In the rows, 128 means zero.
[135 161 203 135 160 119 110 136 142 183 148  80 132 171 184 107 122  69
  90 192 151 125  73 101 100 112 126 149 161 102 154  73  99 158 155 124
 124 143 173  96 103 110 105 138 184 125 164 121 118 118 126]
zesab
[166 144 151 137 125 120 125 132 177 110 172 151 156 136 136 113 118 114
 104 105 124 143 136 130 107  98 142 125 132 127 135 123 113 144 104 107
 114 125  90 167 145 137  91 127 132 126 120 112 141 142 133]
Rilol
[ 90 100  94 134 124 141 118 149 110 144 143 106 115 129 135 145 135 160
 107 104 162 143 126  81 115  88 105 161 155 121 103 180 143 136 147 145
 124 158 123 146 143 134 143 150 145 151 151 132 115 137 164]
sesum
[ 80 107  94 134 131 147 112 146 101 146 146 109 119 120 123 140 141 154
 109  98 165 132 115  65  95  95 105 168 158 136 110 176 120 140 153 147
 142 165 134 142 148 142 154 155 142 156 158 119 114 142 166]
tofo
[110 128 159  99 173 114 123 142 108 188 155  60  95 134 177 120 145  96
 112 177 156 114 100 140 177 147  99 130 133 116  73  89  95 181 151 121
 119 120 106 108 122  91  99  97 121 138 147 127 141 143 111]
Tope
[122 139 143 132 139 163  98 119 145  96 144  98 148 156 163 121 153 118
  90 104 127 167 104  73  56 101 128 125 169 137 146 157 127 129 141 106
 130 164 108 130 132  89  92 143 190 126 142 133 145 121 104]
Rilol
[125 142 146 143 118 143 115 133 102  94 142 132 156 146 147 165 156 137
 126 125 148 136 115  74  64  97 128  82 173 148 126 168 122 112 163 133
 123 154 127 134 170  92 122 159 153 109 123 142 134  96 112]
pesoz
[114 116 108 114 127 191  85 117  89 105 101 114 186  97  96 172 127 127
 123 115 149 129 141  87 118 113 119 112 132 140 168 179  94  74 143 156
 100 131 106 151 168 101 141 156 146 155 116 114 118 147 118]
dadot
[ 89 101  93 128 122 144 106 138 101 149 158 116 129 116 141 142 139 163
  92  96 163 134 124  82 112  94 102 161 159 129  88 177 132 153 148 139
 141 146 120 166 141 128 153 163 136 150 139 130 119 138 163]
zesab
[ 92 109  88 126 121 148 112 148 109 146 157 111 132 125 139 137 155 164
  91  95 161 142 122  80  96  94 101 163 146 132  91 177 133 158 149 138
 134 156 122 149 142 131 156 155 138 147 142 127 117 143 154]
zesab
[154  91 144 135 161 139 127 168  98 126 138 105 179 133 165 143 144 121
  87 135 169 117 150  97  86  99 144 125 115 118 166 110  83 110 124 159
 119 134 121 174 128  93 129 178 131 142 114 121  90 133 126]
dadot
[ 97 113 115 101 161 104  93 150 116 158 181  95 130  96  62 131   4 132
 132 131 113 142 124 105 119 130 151 119 129 144 133 167  44 102 152 149
 126 117 105 129 131 129  85 171 133 114 143 103 119 122 155]
tofo
[116 107 147 113 169 171 129  87  98 102 153  89 191 135 156 150 141 120
 136 108 141 114 116  75  63 131 133 105 177 110 180 151  90 120 128 162
 127 126 120 139 155 108 115 135 159 132 129 115 108 104  99]
dadot
[ 93 186 127 131 127 130 150 141 167 158 157 102 106 165 121 108 120 104
 119 173 177 132 129 136 100 135 115 148 109 139 167 112 121  98 149 121
 116 193 122  79 123 177  84 111 137  93 183 111 111 147 131]
dadot
[141 136 119 128 137 105  83 101 132 102  90 112 194 141 196 155 155  92
  82 130 166 120 130 129 147 147 105 138 109 146 108 123 158 199 151 117
 183 117 107 139 124  83 107 155 146 141  87 121 101 102 124]
zesab
[148 167 126 122 103 112 147 145 108 123 224 141 179 129 137 103  48  68
 132 152 134 156 130 142  89 102 113  96 109 127 108  97  84 122 130 131
  99 157 158  73 123 199  77 177 121  95 199 130 149 122  96]
Veze
[ 83 100  85 125 121 149 108 148  97 148 150 109 113 127 129 136 135 175
  98  93 160 143 125  68  94  92 103 158 152 129  91 187 120 143 145 145
 122 159 125 153 142 126 162 159 136 146 139 129 115 142 167]
zesab
[102 100 141 108 199 134  81 117  94 175 149  57 167 124 149 128 132  29
  83 170 153 108  95 111  86 126 131 161 119 148 116 132  92  96 158 124
 123 182 180  41 145 116 102 137 179  82 135 132 133 133 105]
Tope
[139 138 174 157  96 155 147 155 146 121 137  98 107 145  86 145 119 127
 102 171 140 141 101 135  96 120 108 111  97 124 172  87 108  83 115 125
  86 185 123  77 127 135  66 156 164  84 178 168 128 136 104]
Tope
[147 145 121 146 128 180  96 126 156  91 120 144 168 108 127 122 125  92
  75 102 111 157 129 116 132 110 141 118 154 140 163 157 109 102 130 119
 134 122  96 157 144  67 121 163 161 145 112 110 143 142 105]
tusi
[133 135 139 153 157 143 138 157 121 123 144  93  89 136 110 123 196 132
  76  90 168 107  79 117 124 118 139 148 161 152 143 131  97 145 156 153
 184 203 130 144 156 155 101 135 179 119 163 115 100 136 111]
tofo
[126 122 146 112 181 132 131  92 133  98 116  91 190 129 198 152 165  77
  90 129 172 113 115  85  79 114 129 150 142 110 156 116 115 155 146 153
 155 149 141 156 147 104 117 126 181 140 126 115  87 110 110]
dadot
[ 81 108  89 132 149 153 105 173  94 144 167 111 112 113 156 130 135 144
 109 107 160 134 121  78 110  87 110 162 157 139 101 170 116 143 163 136
 132 150 130 155 141 136 168 166 131 146 137 130  95 134 153]
tusi
[ 87 100  83 133 135 153 104 140  90 147 160  99 127 119 136 133 135 157
 122  92 156 138 124  81 105 103 103 163 170 127  97 188 128 138 149 126
 127 151 138 149 134 145 171 153 135 146 127 136 115 143 165]
dabit
[ 88 176 155 106 137 149 119 132 135 178  95  85  57 132  88 108  87 137
 106 160 144 122  75 102 175 158 115 113 147 124 145  95  57  86 172 164
 114 125 138 124 142  92 144 154 144 108 151 131  90 104 133]
sepu
[155 159 130 154 148 138 101  79 132  83  87 134 159 156 118 146 155 105
 151 156 130 150 124  96 102 130 112 106 155 123 129 134  95  86 111 116
 114 182 163  97 138  94  91 134 168 112 152 124 107 146  79]
pesoz
[ 84 107  92 142 123 148 118 150  98 140 144 112 117 121 128 144 142 159
 111  98 164 136 109  69  92  89 107 161 153 136 109 177 125 132 148 154
 146 165 123 136 141 132 153 160 146 158 164 127 104 145 166]
tofo
[137 101 154 142 183 155 104 146 106 134 128  71  89 159 121 124 162  82
 100 198 161 111  95 121 148 135  70 108 169  98 166 159  73 103 157 176
  89 206 149  92 153  83 114 110 185 129 173 116  97 111  85]
pesoz
[111 102 151 157 190 157 122 151  59 113 156  53 125 160 158 178  99 126
 145 129 156 136 118  90  71 116 123  90 155  92 145 119  62 156 150 184
  76 184 175 108 137 128  72 145 150 113 176 124 130 114 137]
pesoz
[ 85 109  91 131 150 151  98 161  94 149 151 110 114 112 146 136 138 134
 110 116 161 136 117  84 117  91 105 168 150 142  92 173 128 144 160 127
 126 151 130 144 135 129 168 157 128 147 141 134  98 137 153]
tusi
[135 139 130 132 132 157 147 188 153 143 206  79 101 165  59  53 143 167
  53 112 143 139 130 144 134 159 135 135 181 103 185 144  96 135 135 173
 129 124 124 116 123 138  82 136 138  78 140  85 127 113 121]
sesum
[184 122 109 129 129 148 149 146 172  83 163 135 138 118 164 122 130 132
  91 123 139 147 157 114 102 106 133  78 147 117 143 103 126 151 112 169
 151 124  93 168 148 109 104 154 121 155 118 113 148 134 111]
Tope
[104 144 153 112 171 151  91 181 103 122 130  83 140 158  79 116 136 129
  74 127 139 149 124 100 131 161 111 137  98 138 174  96  70 111 170 148
 126 147 116 135 161  87  89 155 156  77 157  81 109  85 122]
Veze
[133 159 147 117 134 133 170  88  83 129 135 129 101 138 144  99  91 143
 160 157 149 109 121 106 157 127 100  91 167 119 158  91 112 157 156 220
 152 106 135 134 132 154  71 120  96 138 155 106 134 129  99]
zesab
[186 176 108 154 158 132 191 119 150 124 154 110  95 153 146  72 144 132
  67 142 146 140  95 138 143 144 152 138 144 141 123  70 117 197 152 154
 163 118  96 135 106  96  59 142 120 115 125 120 101  84 123]
zesab
[141 146 125 150 151 131 124 145 162 187 142 109 104 185 120  62 117 100
 148 157 114 188  92  98 166 155 111 120 152 125 165 115 110  88 133 112
 145 128 147  98  85 116 138 159 174 153 185  97 134 115 105]
dabit
[ 85  92  90 127 125 152 120 135 104 136 132 103 119 108 122 137 142 155
 119 104 159 135 121  91 107 103  97 155 151 126  93 185 129 126 141 134
 125 159 136 145 138 129 148 145 147 139 133 134 107 136 159]
mol
[103 147 162 105 137 126 102 126 150 166 183  90 135 137 100 118  26 101
 151 146 107 146 133 134 142 167 101 121 113 110 123  49  62 149 129  95
 107 135 115 122 132 153 100 147  99 126 162  99 164 100 139]
Veze
[ 82 107  86 120 130 146 114 141  97 149 151 114 139 107 142 143 147 145
 113 106 165 134 136  87  98  94 117 165 136 132 100 174 135 111 147 135
 125 151 135 150 143 155 169 143 135 150 149 126 110 144 157]
dadot
[136 136 123 148 164 146 125 128  71 137  77  58  72 172 144  71 118 147
  79 179 148 114 100  42  72 130 133 141 174 106 138 155  62 147 163 121
 104 168 167 111  94 107  91 151 176  89 167 150 112  67 119]
dabit
[ 91 100  97 125 122 137 111 154 104 144 147 110 116 123 122 147 130 154
 119 109 165 146 128  81 107  80 100 160 153 126 101 176 131 124 139 156
 118 160 136 133 139 136 157 150 141 151 149 134 114 153 160]
sesum
[127 161 134 158 152 126  91 115 126 119  95  79 151 141 122 101 140 111
 102 127 167 108  65 132 155 159 112 161 153 115 139 146 132 117 129 106
 158 143 119 102  92 157  90 137 179 142 154 131  97 115 141]
dabit
[142 161 126 117 119 129 118  76 115 108 139 132 170 125 146  96 135  69
 120 137 128 101 125 142 138 141 107 100 151 139 131 124 100 119 137 123
 142 127 125 117 151 102 111 123 130 108 104 126 125 115  70]
Veze
[168 118 147 131 188 121 145 132 102 110 116 110  81 146 140 161 114 118
 126 165 119 128 113 119 120 152 143 124 158 116 154 138 147 206 184 181
 130 104 154  98 129 165  93 121 106 131 177 104 199  64 132]
tofo
[ 96 101  93 119 141 142 115 147 102 140 155 105 122 112 138 154 144 148
 110 122 160 133 125  86 116  99 105 155 134 134  83 153 126 134 147 137
 139 165 122 130 142 135 152 157 137 138 146 141 108 148 157]
Tope
[172 137 145 152 164 136 146 131 100 132  83 107  83 154 112 100 140  95
  86 177 184 154  85 111 132 124  73 139 131 142 141 104 104 108 137 161
 118 189 140  91 111  90 100 162 161 130 198 135  72 121 111]
mol
[144 153 130 148 115 149 150 112 127 101 140 156 157 126 147 123 162 139
  91 104 137 143 135  89  95 111  94 103 142 111 150 113 152 130 124 164
 141 140 133 131 138  97  80 147 141 144 156 128 127  88 102]
zesab
[ 82  96  88 124 130 150 118 142  99 148 140 108 127 111 131 149 155 156
 111 104 163 139 127  86 107  91 115 164 141 131 105 187 135 109 152 142
 129 156 124 157 142 144 174 144 142 154 146 127 109 148 158]
dadot
[141 174 124 138 149 185 139 139 196 163 105 102 141 175 101 109 183 108
  73 151 133 167  91 125 123 125 132 142 121 132 122 121 129  84 127 129
 118 150 172  75 133 129 107 157 136  72 170 109 147 175  82]
sepu
[160 181 138 147 175  84  99  86  93  67  88 163 164 121 170 136  53  66
 140 131 131 130 115 131 157 114 128 113 133 141 158 111 135  66 151 171
 149 124 184  69 109 134  63 170 134 146  99 140  95 133 132]
sesum
[ 87  90  84 123 134 147 109 157  82 142 151 108 128 110 113 129 138 143
 104  99 155 132 112  94 103  94  94 153 133 125  90 173 109 129 143 135
 112 150 137 144 142 132 165 153 133 136 141 137 116 134 158]
Veze
[135 145 108 132 125 149 130 118 117 169 117 108 112 112  53 112  86 131
 114 165 138 127 155 107 103 107 141 143  98 133 149 144 128  65 149 123
  98 194 125  72 122 144  88 121 125 111 170 134  83 168 122]
dadot
[ 88 104  82 129 138 147 114 146  97 133 148 108 114 115 135 149 148 166
 111 113 151 134 124  74 104  90 105 155 141 135  84 173 123 119 147 133
 132 176 127 132 143 143 154 160 140 137 142 148 110 147 160]
Tope
[ 94  92  95 127 136 149 115 147 109 140 145  98 121 107 133 136 152 145
 102 106 157 138 120  95 103 106 100 159 151 128  92 177 130 143 153 135
 135 157 137 148 142 131 145 150 148 136 133 128 110 125 161]
mol
[165 107 128 141 172 151 105 147 163 140 116  76  81 107 116 147 109  94
  80 122 116 130  98 149 158 152 169 155 146 105 113 139 105 219 154 127
 116  64 175 158 138 139  88 131 135  92  85 100 182  95 179]
mol
[121 144 167 128 129 122 107 129 138 145 145  95 191 131 135 111 136 127
 111 125 135 143 129  87  93 118 118 123 145 123 136 104 109 116 141 113
 149 136 102 141 137  77 110 143 149 147 141 112 114 154  90]
pesoz
[176 159 121 120 138 115  82  95  97 120 180 148 125 113 126  75  27  93
 152 182 128  89 181 157 163 152 141 100 182 135 123 119 125 146 151 144
 133  95 166 116 136 195  89 113  61 118  89  96 137 141 133]
pesoz
[138 133 141 163 187 175 122 173  89 132 143  80 101 167 126 141 162 117
 101 151 162 130 107 109 139  97 111 153 151 134 167 131 107 110 166 169
 101 188 138  70 173 119  77 130 183 104 177 108  85 139 112]
sesum
[166 131 121 140 191 128 134 110 127  78  80 136 180 138 156 185 154 124
 155 147 124 153 135  80 128  90 117 124 118 119 111 111 105 120 109 135
 108 126 136 117 135  84 104 152 138 154 119 126 130 153  99]
Tope
[118 161 143 111 160 176  81 113 110 141 139 116 189 120 154 107 134  86
  97 127 129 120 128  95 142 127 132 140 163 144 140 122  90 164 156 115
 145 116 111 169 132  88 143 138 130 153 112  94 122 133 124]
tusi
[ 78 110  92 133 135 153 101 167 103 141 158 110 110 112 136 139 130 145
 109 111 166 141 127  88 113  88 101 162 150 140 105 169 116 139 158 137
 127 155 120 150 145 127 159 162 132 134 137 130  92 148 154]
tusi
[160 152  98 140 164 115 118 131 149  79 161 126 153  94 123 120 118 102
 101 118 142 125 148 119 126 139 142  90 165 100 122 141 117 137 142 146
 140 116 164 135 142 129  35 137 136 119 113 107 150  77  99]
pesoz
[ 42 166 166 152 168 123 131 149  79 138 129 108  93 184 198 125 179 120
 102 155 121 145  83  83 117 129 111 183 117 137 147 100  75 110 200  97
 130 197 135  90 113  93  90 139 223  82 198 139 123  54 149]
Rilol
[158 134  96 154 169 147 110 148 125  83  65 103 163 132 174 155 192 127
  81 100 160 149 110  91 117  95 116 121 127 117 125 150 129 143 131 175
 139 144 135 125 137  98 121 157 174 156 142 124  80 145 112]
sepu
[ 99 121 134 157 184 146 146 102  81 129  81  77 120 154 141 160 140 123
 132 144 160 113  72  93 124 101 133 132 162 125 155 149 130  93 176 171
 130 190 152  86 147 141  81 126 198 122 184 133 116 107 120]
sesum
[114 171 139 166 108 132 120 199 119 134 177 139 101 156  93  96 132 131
 104 136 151 152  97  82 118 132 129  96 138 155 186 141  88  42 161 159
 153 167 118 139 125 126  82 198 171 100 196 122 110  78 130]
pesoz
[138 164 135 139 153 143 116  97 119  98 118 126 209 136 198  96 141  73
  86 133 141 130 109  86 105 121 107 130 137 126 124 118 124 140 142 110
 152 132 137 118 119  84  79 146 155 158 138 123 128 121  96]
pesoz
[ 99 128 131 122 143 165 144 170  93 132 154  97  82 151 159 136 117 112
  78 144 161 148 131  97 104 133 129 121 113 138 171 157 161 121 187 165
 129 153  96 106 123 113  72 135 146 116 204 122 152  88 136]
dadot
[ 96 107  82 130 140 143 115 155 112 136 154 104 122 121 147 144 143 154
 111 120 152 139 131  78 103  92 108 157 131 131  86 156 126 134 143 131
 132 163 128 127 138 142 141 159 135 138 138 139 116 150 158]
Tope
[159 133 155 111 154 146 105  75 114  94  88 155 181 112 154 168 144  95
 130 115 120  88 142 104 113 136 143 105 142 124 135 132 139 122 125 133
 117 105 163 125 173 130 129 130 107 123  92 134 144 122  95]
sepu
[140 174 129 134 122 110 134  73 118  89 138 137 182 128 175 129 146 110
 169 129 144 130 107 115 105 118 117 108 192 123 138 134 103 104 127 169
 157 125 117 118 143 122 138 136 157 133 131 125  97 142  97]
dabit
[141 141 170 121 154 137 101  72 138 102  99 121 180 146 117 145 169  92
 136 102 131 132 100  91  90 133 112 121 156 116 148 148 136 126 109 148
 132 159 137  91 172 115 107  85 161 149 153  90 127 145  95]
tofo
[116 150 164 122 177 149 133 100 116 120 134 109 133 108 110 149 120  92
 100 130 170 123 116 101 162 112 124 179 156 118 155 114 126  87 149 182
 129 137 136 165 155 146  87 125 137 140 167  99 133 138 127]
dadot
[124 173 110 157 141 148 133  77  93  97 125 153 167 129 155 141 144 107
 158 111 138 128 123  80  99 113 109  94 178 146 156 150 108  74 146 134
 118 137 155 105 149  86 102 161 138 118  99 150 123 106  98]
dabit
[138 176 140 142 144 151 168 162 108 113 137 114  82 160 201 120 148 112
  54 124 165 115  90 119 170 141 142 105 124 113 126 124 121 160 179 174
 121 142 129 161 145 155  62 151 126 102 186 134 117  87 130]
sepu
[154 126 122 151 165 142  96 158 153  85 113  75 125 140 135 140 121 104
 103 143 152 123 104 133  96 144 128  90 130 102 156 149 140 101 129 153
 116 161 166  92 116 125  76 134 168 125 157 135 114 113  96]
pesoz
[ 78 105  90 132 128 139 108 155 114 147 153 109 115 119 118 142 142 155
 117 100 155 145 119  65  91  99 107 168 151 131 107 173 118 140 146 144
 141 159 134 136 143 138 151 153 145 154 154 116 117 140 167]
tofo
[173 179 130 121 106 148 128 100 141 127 149 144 166 114 144 104 124 100
 100 151 134 117 138  94 137 116 115  91 130 133 119 100 104 116 121 152
 147 133  83 148 140  91  96 162  89 147 125 133 108 130 106]
Tope
[119 132 108 126 169 134 132  95 125  70 101 116 168 134 159 147 174 154
 136 131 131 132 131  70  93 110 117 113 148 120 133 116  97 116 132 159
 159 169 145 150 154 127 104 140 168 124 120 119 105 115 100]
Tope
[ 90  97 101 127 119 130 118 162  99 143 142 109 116 126 133 143 132 161
 107 104 163 143 122  78 115  83 102 153 145 122  99 177 129 133 148 152
 128 160 128 145 135 136 148 158 146 153 154 137 115 134 159]
sesum
[ 86 121  94 118 136 150 102 144 109 147 139 104 116 112 144 138 149 153
 102 101 147 130 129  79 120  99 109 160 150 121  86 172 132 146 152 144
 119 146 139 148 142 140 166 141 119 147 124 138 107 145 159]
sepu
[ 83  93  97 130 129 145  99 151 105 144 154 105 113 117 135 147 141 151
 117  98 156 141 111  90 107  89 109 162 143 133 103 171 130 134 158 128
 125 161 125 147 138 141 153 152 155 142 140 142 109 147 165]
Rilol
[ 96 105  81 125 144 152 107 147 104 140 156 100 128 113 139 148 147 161
 114 116 153 137 125  73 106  92 104 154 143 128  78 165 126 131 142 135
 134 162 125 131 140 141 145 160 132 144 143 140 106 157 154]
Tope
[ 91 145 134 105 182 120 147 109 112 126  97  84  91 161 127 145 120 128
 158 155 153 142 117 117 135 195 112 108 118 149 128  55 133 134 166 113
 154 155 162  32 116 104 111 128 168 105 169 131 149  64  93]
Tope
[ 87 108  91 139 134 150 109 148 111 149 158 106 114 116 116 140 136 153
 102  96 165 134 113  71  99  91 109 171 163 133 103 181 126 140 147 145
 136 160 122 142 151 132 145 149 136 156 146 119 107 147 175]
tofo
[171 153  92 134 159 131 118 127 160  75 153 142 165  76 121 136 128  90
 101 100 153 115 128 125 100 106 134 120 164 126 150 145 111 148 125 186
 146  96 158 120 171 132  82 132 141 135  99  96 119 132 114]
tofo
[ 87  89  92 120 138 151 112 154  79 141 161 107 132 115 114 136 147 145
 110 107 160 129 108  90 101  97  96 155 146 125  91 171 116 128 155 131
 116 156 132 141 153 143 159 153 133 133 147 133 120 132 152]
Veze
[135 158 110 134 123 120 123 155 175 144 181 159  96 120  25  80  92 159
  95 146 111 158 148 124 134 183 143 145 162 120 152 127  92  93 139  92
 151 126 138 127 107 138 120 174 147  92 188 101 138  85 144]
pesoz
[ 75  99  89 130 134 156 104 141  85 152 155  95 133 122 129 130 144 162
 118 102 161 129 127  83 100 108  96 160 162 124 105 191 130 121 153 124
 119 162 134 138 135 138 162 146 138 138 133 138 106 149 158]
dabit
[ 94 100  86 130 131 146 111 148 100 149 153 109 113 117 133 137 152 165
  87 103 166 135 126  77 110  90  98 163 158 128  96 181 129 153 156 152
 133 159 126 161 140 122 153 156 136 152 134 130 111 136 159]
zesab
[150 138 117 135 187 142 107 197 131  92 165 115 124 125 146 121 143 114
  62 125 161 130 121  95 120 113 149 113 161 122 133 155  86 140 159 145
 120 137 119 160 152 105  82 170 140 117 113 106 112  74 123]
tusi
[ 64 129 121 113 232 148 110 117  95 130 107  26 163 157 109 140  98  91
  98 138 163 103 146 115 120 169 125 148  95 140 210 153 114  94 197 137
 114 198 158  58 131 120  61 108 184  85 142 101  84  91  96]
dadot
[ 86  98  99 129 125 139 117 151  96 137 141 107 121 128 144 146 120 156
 117  98 159 139 123  79 108  87 108 151 150 122 106 172 125 133 144 148
 124 155 139 139 137 137 151 156 153 151 148 136 114 138 161]
sesum
[161 154 125 151 130 150 138  96 138  99 147 144 214 128 164 101 151 136
  91 127 157 118 143  91  67  95 142 133 154 115 151 141 203  92 110 130
 138 125  91 161 127 159  73 132  99 164 135 121 107 128 127]
dadot
[ 79 109  95 133 141 156 109 158  87 141 157 114 115 108 141 141 131 147
 113 111 163 135 124  81 109  85 106 162 154 137  98 169 131 139 162 136
 125 154 129 145 145 137 154 159 129 139 145 134 100 138 153]
tusi
[ 84 110  94 119 134 148 115 125  99 154 146 110 143 101 133 141 157 145
 110 104 161 130 129  86 104  96 114 170 146 129 101 177 134 119 145 138
 129 136 128 157 143 139 166 132 137 150 145 126 109 141 151]
dadot
[ 93  92  97 132 134 163 123 148 105 140 148 106 116 109 128 136 144 156
 106 101 159 132 124  86 101  96 101 162 156 125  98 182 132 131 145 136
 122 158 133 152 146 130 152 150 141 141 137 132 106 132 167]
mol
[166  89 194 108 205 127  71 128 121 149 122  37  69 164 133 146  69  79
 109 159 179 114 103  70 120 158 124 169 177  99 152 108  57 175 140 130
 111 155 136 146 135  99 123 161 135 127 129 122  89 152 140]
dabit
[165 145 129 132 123 141 106  88 174 115 128 134 176 137 130 120 163  85
  94 122 132 166 107 116 114 107 129 121 156 115 108 148 118 124 120 110
 118 151 128 134 152 113  92 136 158 122 132 110 143 156  99]
Rilol
[ 80 121  94 120 139 156 106 142 106 144 134 101 117 115 147 136 150 154
  94 103 150 128 125  71 113 103 108 159 150 116  92 172 129 127 155 143
 121 156 143 137 141 131 154 150 131 140 135 142  98 143 150]
sepu
[ 89 119 103 116 134 154 105 146 111 140 142 100 117 122 154 137 144 151
  97 103 147 140 124  68 102 102 113 155 153 116  91 163 112 133 152 146
 118 160 140 143 150 135 166 158 132 141 137 135 103 146 150]
sepu
[127 116 131 138 146 143 121 206 110 121 110  88 103 168 190 127 151  91
  34 193 162 154 127  99 106 116 127 132  86 138 163 128 100 130 197 164
 140 211 107 139 125  91  94 187 172  92 198 120  99  95 103]
tusi
